Below is a small trained network, with its code and all its weights. Each question gives an input and a class and asks what happens when units are switched off, that is, made to give their printed mean instead of their output.

import numpy as np


def w(rows, s, z=0):
    codes = np.array(rows[::2]) - 128.0
    scale = np.full(codes.shape[1], s)
    scale[-1] = z or s
    return codes * scale


def f(y):
    return y / 2 * (1 + np.tanh(0.7978845608 * (y + 0.044715 * y**3)))


def log_softmax(a):
    a = a - a.max(-1, keepdims=True)
    return a - np.log(np.exp(a).sum(-1, keepdims=True))


def net(x, mask):
    res = np.array(x, float).reshape(1, 2) / 4 @ E
    y = f(res @ A[0][:, :-1].T + A[0][:, -1])
    res = res + np.where(mask, y, B[0][:, -1]) @ B[0][:, :-1]
    return log_softmax(res[-1] @ U[:, :-1].T + U[:, -1])


A, B = {}, {}
E = w([
[173,145,220,168,164,12,99,197,185],'x0',
[35,53,137,105,108,99,34,17,227],'x1',
],0.011)
A[0] = w([
[136,105,129,183,134,112,127,137,129,243],'N0',
[64,90,138,134,137,85,73,12,216,136],'N1',
[132,128,184,143,92,29,111,182,165,143],'N2',
[142,112,130,151,132,123,162,169,82,178],'N3',
[88,87,104,117,87,208,156,90,86,128],'N4',
[111,97,139,108,95,121,97,87,172,120],'N5',
[134,129,164,173,154,73,105,161,141,84],'N6',
[96,141,92,137,131,239,167,52,107,130],'N7',
[123,153,143,99,165,129,124,143,81,113],'N8',
[136,116,130,109,96,133,125,132,149,246],'N9',
[112,170,144,100,170,127,109,112,116,216],'N10',
[210,139,128,151,124,166,203,193,85,140],'N11',
[153,126,192,153,159,33,160,124,166,111],'N12',
],0.011,0.012)
B[0] = w([
[90,137,124,62,116,81,174,6,198,202],'N0',
[138,172,153,199,75,108,164,200,103,237],'N1',
[176,139,61,92,146,172,77,124,128,208],'N2',
[114,134,155,141,102,73,149,141,120,199],'N3',
[162,109,105,96,163,131,58,131,145,196],'N4',
[113,178,115,160,112,121,136,187,74,173],'N5',
[151,114,94,175,164,183,70,174,122,169],'N6',
[174,181,105,85,166,140,62,129,139,206],'N7',
[91,132,136,123,124,154,137,159,116,146],'N8',
[96,119,161,68,117,90,171,32,173,196],'N9',
[100,142,145,74,100,98,165,69,142,177],'N10',
[115,177,137,201,69,118,128,180,116,250],'N11',
[149,145,123,76,174,161,45,150,89,193],'N12',
],0.018)
U = w([
[176,176,22,65,168,148,44,135,114,154],'0',
[97,194,145,221,68,99,168,198,69,133],'1',
[78,162,143,59,108,87,182,11,187,254],'2',
[135,72,136,147,161,156,180,119,108,72],'3',
[102,114,104,141,179,159,145,108,99,56],'4',
[111,125,107,176,192,154,184,95,133,63],'5',
[73,77,147,125,129,161,111,183,100,55],'6',
[115,115,98,181,193,174,147,113,88,61],'7',
],0.011,0.0049)

Each question gives the input, the list of numbers given to net, and the class t.
The units are the neurons (one row each of A and B). Each row of codes is followed by its name. A weight is (code - 128) times the scale printed after its matrix; where a second scale follows, it is the last column's (A, B and U).
mask holds one flag per neuron, in row order. A switched-off neuron (its flag False) gives its mean, the last column of its row in B, instead of its output. The means were averaged over made-up inputs and are rounded, as every weight is.
A unit's drop is (log p(t) with every unit on - log p(t) with that unit switched off) / (log p(t) with every unit on - log p(t) with every unit switched off).
The circuit of an input: a set's keep is (log p(t) with only the set's units on - log p(t) with every unit switched off) / (log p(t) with every unit on - log p(t) with every unit switched off). Starting from the 12 units with the biggest drops (on a tie, the unit counted first), units are removed one at a time, each time the one whose removal leaves the highest keep (on an exact tie, the one counted first), for as long as the keep stays at least 0.8.
units of the circuit, in order: the units of the circuit, biggest drop first
most important unit: the unit with the biggest drop
top k neurons: the k neurons with the biggest drops, biggest first
drop when u is switched off: that unit's drop, to one decimal
input [3,1], class 2: most important unit => N7
input [6,7], class 1: top 4 neurons => [N1, N5, N7, N4]
input [-3,1], class 2: top 2 neurons => [N2, N12]
input [8,-7], class 0: top 2 neurons => [N2, N12]
input [3,-1], class 2: top 2 neurons => [N7, N4]
input [2,4], class 1: top 2 neurons => [N1, N5]
input [7,8], class 1: top 4 neurons => [N1, N5, N7, N4]
input [-3,0], class 2: top 3 neurons => [N2, N12, N6]
input [6,-6], class 0: top 3 neurons => [N2, N1, N12]
input [2,-3], class 2: top 2 neurons => [N1, N5]
input [3,2], class 2: top 2 neurons => [N7, N4]
input [-3,2], class 2: top 3 neurons => [N2, N12, N6]
input [6,1], class 0: drop when N9 is switched off => 0.0
input [-5,7], class 1: units of the circuit, in order => [N1]
input [2,6], class 1: drop when N1 is switched off => 2.8
input [7,-6], class 0: drop when N1 is switched off => 0.3
